Below is a small trained network, with its code and all its weights. Each question gives an input and a target symbol and asks what happens when units are switched off, that is, made to give their printed mean instead of their output.

import numpy as np


def w(rows, s, z=0):
    codes = np.array(rows[::2]) - 128.0
    scale = np.full(codes.shape[1], s)
    scale[-1] = z or s
    return codes * scale


def norm(h):
    return h / np.sqrt((h * h).mean(-1, keepdims=True) + 1e-5)


def f(y):
    return np.maximum(y, 0)


def softmax(a):
    e = np.exp(a - a.max(-1, keepdims=True))
    return e / e.sum(-1, keepdims=True)


def log_softmax(a):
    a = a - a.max(-1, keepdims=True)
    return a - np.log(np.exp(a).sum(-1, keepdims=True))


def net(x, mask):
    ids = ['ΓΠΨΩαβεζηθ'.index(c) for c in x.split()]
    T = len(ids)
    res = E[ids] + P[:T]
    u = 0
    for l in range(2):
        q, k, v = (norm(res) @ M[l].T for M in (Q, K, V))
        z = softmax(np.where(np.tri(T) > 0, q @ k.T / 3**0.5, -1e9)) @ v
        res = res + np.where(mask[u], z, O[l][:, -1]) @ O[l][:, :-1]
        u += 1
        y = f(norm(res) @ A[l][:, :-1].T + A[l][:, -1])
        res = res + np.where(mask[u : u + 8], y, B[l][:, -1]) @ B[l][:, :-1]
        u += 8
    return log_softmax(norm(res)[-1] @ U[:, :-1].T + U[:, -1])


Q, K, V, O, A, B = {}, {}, {}, {}, {}, {}
E = w([
[179,145,142,111],'Γ',
[117,92,187,2],'Π',
[187,130,60,7],'Ψ',
[101,61,180,176],'Ω',
[172,120,100,166],'α',
[112,92,232,61],'β',
[150,132,143,89],'ε',
[86,181,81,138],'ζ',
[95,68,193,18],'η',
[95,250,236,36],'θ',
],0.0065)
P = w([
[161,13,50,121],'0',
[190,176,106,145],'1',
[132,29,112,91],'2',
[186,195,110,150],'3',
[135,31,115,87],'4',
[187,215,120,161],'5',
[128,32,121,86],'6',
[188,226,119,162],'7',
[155,16,125,94],'8',
[189,232,119,165],'9',
[137,25,129,96],'10',
[192,242,118,162],'11',
[159,2,144,94],'12',
[195,250,120,167],'13',
],0.0027)
Q[0] = w([
[220,254,249,58],'L0H1',
[247,222,118,23],'L0H1',
[60,136,87,124],'L0H1',
],0.0051)
K[0] = w([
[24,208,78,109],'L0H1',
[155,199,2,61],'L0H1',
[142,147,176,98],'L0H1',
],0.0056)
V[0] = w([
[157,117,252,177],'L0H1',
[83,123,106,85],'L0H1',
[57,154,85,238],'L0H1',
],0.0026)
O[0] = w([
[125,2,140,67,119],'L0H1',
[64,105,139,51,144],'L0H1',
[62,117,173,128,3],'L0H1',
],0.0052,0.0023)
A[0] = w([
[107,192,85,130,250],'L0N1',
[144,118,108,117,155],'L0N2',
[142,217,131,205,111],'L0N3',
[2,126,103,162,108],'L0N4',
[164,24,48,166,244],'L0N5',
[111,103,183,68,164],'L0N6',
[198,171,102,92,177],'L0N7',
[123,82,134,106,170],'L0N8',
],0.0058,0.0019)
B[0] = w([
[47,196,205,117,175],'L0N1',
[99,96,94,127,160],'L0N2',
[87,149,176,1,161],'L0N3',
[11,83,77,185,137],'L0N4',
[49,197,164,133,214],'L0N5',
[195,202,43,116,252],'L0N6',
[139,97,131,241,228],'L0N7',
[202,215,108,67,194],'L0N8',
],0.0035,0.0042)
Q[1] = w([
[194,254,241,79],'L1H1',
[119,30,32,117],'L1H1',
[218,171,246,123],'L1H1',
],0.0052)
K[1] = w([
[58,64,161,210],'L1H1',
[255,219,64,134],'L1H1',
[81,117,216,183],'L1H1',
],0.0065)
V[1] = w([
[143,67,226,125],'L1H1',
[71,213,56,6],'L1H1',
[158,227,12,140],'L1H1',
],0.0019)
O[1] = w([
[159,152,203,181,107],'L1H1',
[126,172,74,140,254],'L1H1',
[182,108,4,101,240],'L1H1',
],0.004,0.00038)
A[1] = w([
[36,75,78,174,103],'L1N1',
[81,1,125,144,101],'L1N2',
[161,129,79,99,10],'L1N3',
[150,155,133,66,212],'L1N4',
[104,141,166,118,231],'L1N5',
[161,122,142,213,254],'L1N6',
[182,160,137,135,70],'L1N7',
[97,128,125,72,129],'L1N8',
],0.0073,0.00081)
B[1] = w([
[179,31,135,117,152],'L1N1',
[254,189,155,143,141],'L1N2',
[133,147,176,184,187],'L1N3',
[87,141,124,173,254],'L1N4',
[121,169,134,111,164],'L1N5',
[93,88,164,53,168],'L1N6',
[86,45,73,176,192],'L1N7',
[85,81,157,165,181],'L1N8',
],0.0056,0.0049)
U = w([
[149,52,115,188,61],'Γ',
[158,119,70,48,94],'Π',
[198,138,31,96,68],'Ψ',
[246,119,165,184,4],'Ω',
[133,39,93,138,80],'α',
[120,113,214,135,192],'β',
[161,180,82,204,252],'ε',
[29,87,77,148,49],'ζ',
[94,120,103,72,54],'η',
[66,216,116,143,168],'θ',
],0.011,0.0039)

Each question gives the input, a string of symbols that net reads in full, and the target symbol t.
The units are the heads (3 rows each of Q, K, V and O) and the neurons (one row each of A and B). Each row of codes is followed by its name. A weight is (code - 128) times the scale printed after its matrix; where a second scale follows, it is the last column's (O, A, B and U).
mask holds one flag per unit, layer by layer, with each layer's heads first. A switched-off unit (its flag False) gives its mean, the last column of its rows in O or B, instead of its output. The means were averaged over made-up inputs and are rounded, as every weight is.
A unit's drop is (log p(t) with every unit on - log p(t) with that unit switched off) / (log p(t) with every unit on - log p(t) with every unit switched off).
The circuit of an input: a set's keep is (log p(t) with only the set's units on - log p(t) with every unit switched off) / (log p(t) with every unit on - log p(t) with every unit switched off). Starting from the 12 units with the biggest drops (on a tie, the unit counted first), units are removed one at a time, each time the one whose removal leaves the highest keep (on an exact tie, the one counted first), for as long as the keep stays at least 0.8.
circuit, biggest first: the units of the circuit, biggest drop first
unit that matters most: the unit with the biggest drop
top k neurons: the k neurons with the biggest drops, biggest first
top k neurons in layer l: the k neurons of layer l with the biggest drops, biggest first
input β ε Π Π, target Ψ: unit that matters most	L0N6
input ζ β ζ β Γ β θ Γ, target θ: circuit, biggest first	(L0H1 L0N3)
input ζ Π ε Γ ζ β β Π α, target α: top 3 neurons	(L0N6 L0N5 L1N6)
input ε Ω α Γ, target β: circuit, biggest first	(L1H1 L1N6 L0N6)
input β β Π ε β β Π β β η Π η β α, target ζ: top 3 neurons in layer 1	(L1N7 L1N6 L1N3)
input α α β η θ η, target Π: top 4 neurons in layer 0	(L0N6 L0N5 L0N1 L0N8)
input Γ β β Π, target Ψ: circuit, biggest first	(L0N6 L0N5 L1N6 L0N1)
input α Ω β β α ζ ζ α, target θ: circuit, biggest first	(L0N3 L0N1 L0H1)
input ζ Π Ω Ψ Ω β α α, target β: circuit, biggest first	(L1H1 L0N6 L1N6)
input Π Ψ η Π Ψ Γ η Γ θ Γ β Ψ Γ η, target ε: top 4 neurons in layer 0	(L0N6 L0N5 L0N1 L0N3)
input β β β Γ β α α η, target Π: circuit, biggest first	(L0N5 L0N6)
input β ε ε β β ε, target α: top 2 neurons	(L0N7 L1N7)
input β θ η α, target ζ: top 2 neurons in layer 0	(L0N6 L0N5)
input Γ α η α β Π ζ Γ Ψ θ Ψ β, target θ: top neuron in layer 1	(L1N3)
input α η β Ψ Γ, target α: top 3 neurons	(L0N7 L1N6 L0N6)
input Ψ Π ζ β Ω Π η Γ, target β: circuit, biggest first	(L1H1 L0N6)
input Ψ η α Π, target ε: top 2 neurons in layer 0	(L0N7 L0N3)
input α θ β Γ β β, target Ω: top 4 neurons	(L0N5 L0N6 L0N1 L1N6)
input β Π Π β α β θ ε Π β, target Ω: top 4 neurons	(L0N5 L0N6 L0N1 L1N7)
input β ζ ε ζ Ω, target Ω: circuit, biggest first	(L1N2)
input Π η ε Ψ η β α Π Π ε α β η η, target ε: top 3 neurons in layer 1	(L1N6 L1N3 L1N4)
input Γ α η α ζ Ω β Ψ Γ, target α: top 2 neurons in layer 1	(L1N6 L1N7)
input α α ε β β α Π Ω β β η ε, target β: top 2 neurons in layer 0	(L0N6 L0N7)
input β Π α Γ Γ Γ, target Γ: top 3 neurons in layer 0	(L0N7 L0N6 L0N8)
input β Π α α Π Ω β Γ α α η α, target β: top 3 neurons	(L0N6 L1N6 L0N3)
input ζ β β α, target θ: top 3 neurons	(L0N3 L0N1 L0N6)
input Ω η β β Π Ω Ω η η β β ε, target β: top 2 neurons	(L1N6 L0N6)
